Below is a small trained network, with its code and all its weights. Each question gives an input and a target symbol and asks what happens when units are switched off, that is, made to give their printed mean instead of their output.

import numpy as np


def w(rows, s, z=0):
    codes = np.array(rows[::2]) - 128.0
    scale = np.full(codes.shape[1], s)
    scale[-1] = z or s
    return codes * scale


def norm(h):
    return h / np.sqrt((h * h).mean(-1, keepdims=True) + 1e-5)


def f(y):
    return y / 2 * (1 + np.tanh(0.7978845608 * (y + 0.044715 * y**3)))


def softmax(a):
    e = np.exp(a - a.max(-1, keepdims=True))
    return e / e.sum(-1, keepdims=True)


def log_softmax(a):
    a = a - a.max(-1, keepdims=True)
    return a - np.log(np.exp(a).sum(-1, keepdims=True))


def net(x, mask):
    ids = ['αβγεζηλμξπφψω'.index(c) for c in x.split()]
    T = len(ids)
    res = E[ids] + P[:T]
    q, k, v = (norm(res) @ M[0].T for M in (Q, K, V))
    z = softmax(np.where(np.tri(T) > 0, q @ k.T / 2**0.5, -1e9)) @ v
    res = res + np.where(mask[0], z, O[0][:, -1]) @ O[0][:, :-1]
    y = f(norm(res) @ A[0][:, :-1].T + A[0][:, -1])
    res = res + np.where(mask[1:17], y, B[0][:, -1]) @ B[0][:, :-1]
    return log_softmax(norm(res)[-1] @ U[:, :-1].T + U[:, -1])


Q, K, V, O, A, B = {}, {}, {}, {}, {}, {}
E = w([
[145,126,99,122,90],'α',
[103,148,123,107,135],'β',
[127,86,93,154,157],'γ',
[250,47,220,190,168],'ε',
[104,150,126,134,136],'ζ',
[136,104,99,165,96],'η',
[107,157,124,128,123],'λ',
[112,167,128,122,97],'μ',
[105,126,112,128,178],'ξ',
[106,147,121,112,140],'π',
[131,97,97,161,117],'φ',
[130,130,110,158,71],'ψ',
[99,139,121,113,168],'ω',
],0.022)
P = w([
[156,137,213,115,190],'0',
[45,192,148,168,189],'1',
[11,89,154,138,127],'2',
[91,74,242,111,167],'3',
[245,162,230,121,206],'4',
[202,181,48,18,76],'5',
[12,117,83,121,88],'6',
[56,108,255,177,99],'7',
],0.0074)
Q[0] = w([
[6,71,187,179,100],'H1',
[64,140,3,113,94],'H1',
],0.016)
K[0] = w([
[223,112,252,128,157],'H1',
[80,40,173,78,89],'H1',
],0.016)
V[0] = w([
[130,3,1,134,233],'H1',
[106,128,89,20,241],'H1',
],0.008)
O[0] = w([
[97,112,253,171,83,63],'H1',
[96,37,155,52,112,2],'H1',
],0.018,0.0051)
A[0] = w([
[184,135,149,143,145,144],'N1',
[106,55,190,58,105,51],'N2',
[147,98,79,75,113,2],'N3',
[254,90,134,140,76,95],'N4',
[132,115,90,168,144,137],'N5',
[174,146,166,164,123,124],'N6',
[123,129,119,94,163,224],'N7',
[127,73,136,171,115,153],'N8',
[108,110,102,144,146,69],'N9',
[45,163,187,81,122,159],'N10',
[147,117,87,122,96,220],'N11',
[99,154,109,151,189,151],'N12',
[172,87,233,124,112,99],'N13',
[165,86,135,104,187,109],'N14',
[101,189,158,109,155,127],'N15',
[70,97,106,97,84,142],'N16',
],0.02,0.0055)
B[0] = w([
[99,113,118,150,70,196],'N1',
[233,92,121,117,3,209],'N2',
[25,126,194,132,126,198],'N3',
[117,74,85,198,105,186],'N4',
[135,76,124,141,123,224],'N5',
[95,99,115,133,97,255],'N6',
[119,186,173,90,98,204],'N7',
[182,86,85,158,162,176],'N8',
[131,104,128,161,106,134],'N9',
[172,187,116,102,209,201],'N10',
[111,81,134,139,125,227],'N11',
[126,109,159,114,85,253],'N12',
[89,96,94,146,253,215],'N13',
[77,162,111,172,110,175],'N14',
[146,196,107,89,95,184],'N15',
[133,203,182,139,140,180],'N16',
],0.015,0.0068)
U = w([
[14,108,132,74,146,101],'α',
[247,94,112,58,97,37],'β',
[128,100,181,75,54,61],'γ',
[78,153,142,184,254,98],'ε',
[50,132,181,115,145,92],'ζ',
[172,103,186,147,191,252],'η',
[133,135,121,129,149,142],'λ',
[223,197,19,168,161,49],'μ',
[161,106,158,74,67,99],'ξ',
[114,106,10,32,165,162],'π',
[149,98,79,97,92,129],'φ',
[121,190,168,239,66,147],'ψ',
[201,119,132,87,147,225],'ω',
],0.0092,0.0032)

Each question gives the input, a string of symbols that net reads in full, and the target symbol t.
The units are the heads (2 rows each of Q, K, V and O) and the neurons (one row each of A and B). Each row of codes is followed by its name. A weight is (code - 128) times the scale printed after its matrix; where a second scale follows, it is the last column's (O, A, B and U).
mask holds one flag per unit, heads first, then neurons. A switched-off unit (its flag False) gives its mean, the last column of its rows in O or B, instead of its output. The means were averaged over made-up inputs and are rounded, as every weight is.
A unit's drop is (log p(t) with every unit on - log p(t) with that unit switched off) / (log p(t) with every unit on - log p(t) with every unit switched off).
The circuit of an input: a set's keep is (log p(t) with only the set's units on - log p(t) with every unit switched off) / (log p(t) with every unit on - log p(t) with every unit switched off). Starting from the 12 units with the biggest drops (on a tie, the unit counted first), units are removed one at a time, each time the one whose removal leaves the highest keep (on an exact tie, the one counted first), for as long as the keep stays at least 0.8.
units of the circuit, in order: the units of the circuit, biggest drop first
most important unit: the unit with the biggest drop
top k neurons: the k neurons with the biggest drops, biggest first
drop when u is switched off: that unit's drop, to one decimal
input ψ μ α η η, target π: top neuron -> [N2]
input π η φ γ η φ, target ε: top 2 neurons -> [N13; N2]
input λ η γ, target α: top 2 neurons -> [N3; N7]
input η η φ ξ ξ π, target ε: units of the circuit, in order -> [H1; N13]
input α η η λ φ λ φ γ, target ε: units of the circuit, in order -> [H1; N13; N2]
input π φ β ψ η, target ε: units of the circuit, in order -> [H1; N13]
input ε γ η ε ψ, target η: top 2 neurons -> [N13; N2]
input η γ η η η, target η: units of the circuit, in order -> [H1; N13; N2]
input φ η γ, target ε: units of the circuit, in order -> [H1; N13; N10]
input γ γ λ η, target η: units of the circuit, in order -> [H1; N13; N2; N10]
input λ λ α, target α: top 2 neurons -> [N2; N3]
input ω η μ, target β: top 2 neurons -> [N2; N10]
input η ψ γ λ μ, target μ: top 2 neurons -> [N3; N2]
input η μ α η ω, target π: most important unit -> H1
input η ψ φ ε, target ψ: top 2 neurons -> [N1; N13]
input η λ η μ π, target α: units of the circuit, in order -> [H1; N3]
input η γ λ η ψ μ, target α: top 3 neurons -> [N3; N2; N11]
input γ η η ζ, target η: top 3 neurons -> [N13; N2; N10]
input λ η η ω μ η, target ψ: drop when N13 is switched off -> 0.1
input μ η η η, target π: most important unit -> H1
input η φ η φ γ ξ, target ψ: drop when H1 is switched off -> 0.8
input α μ η ψ ε β, target ψ: drop when N1 is switched off -> 0.0
input α η ψ λ η μ ψ, target α: drop when N3 is switched off -> 0.4
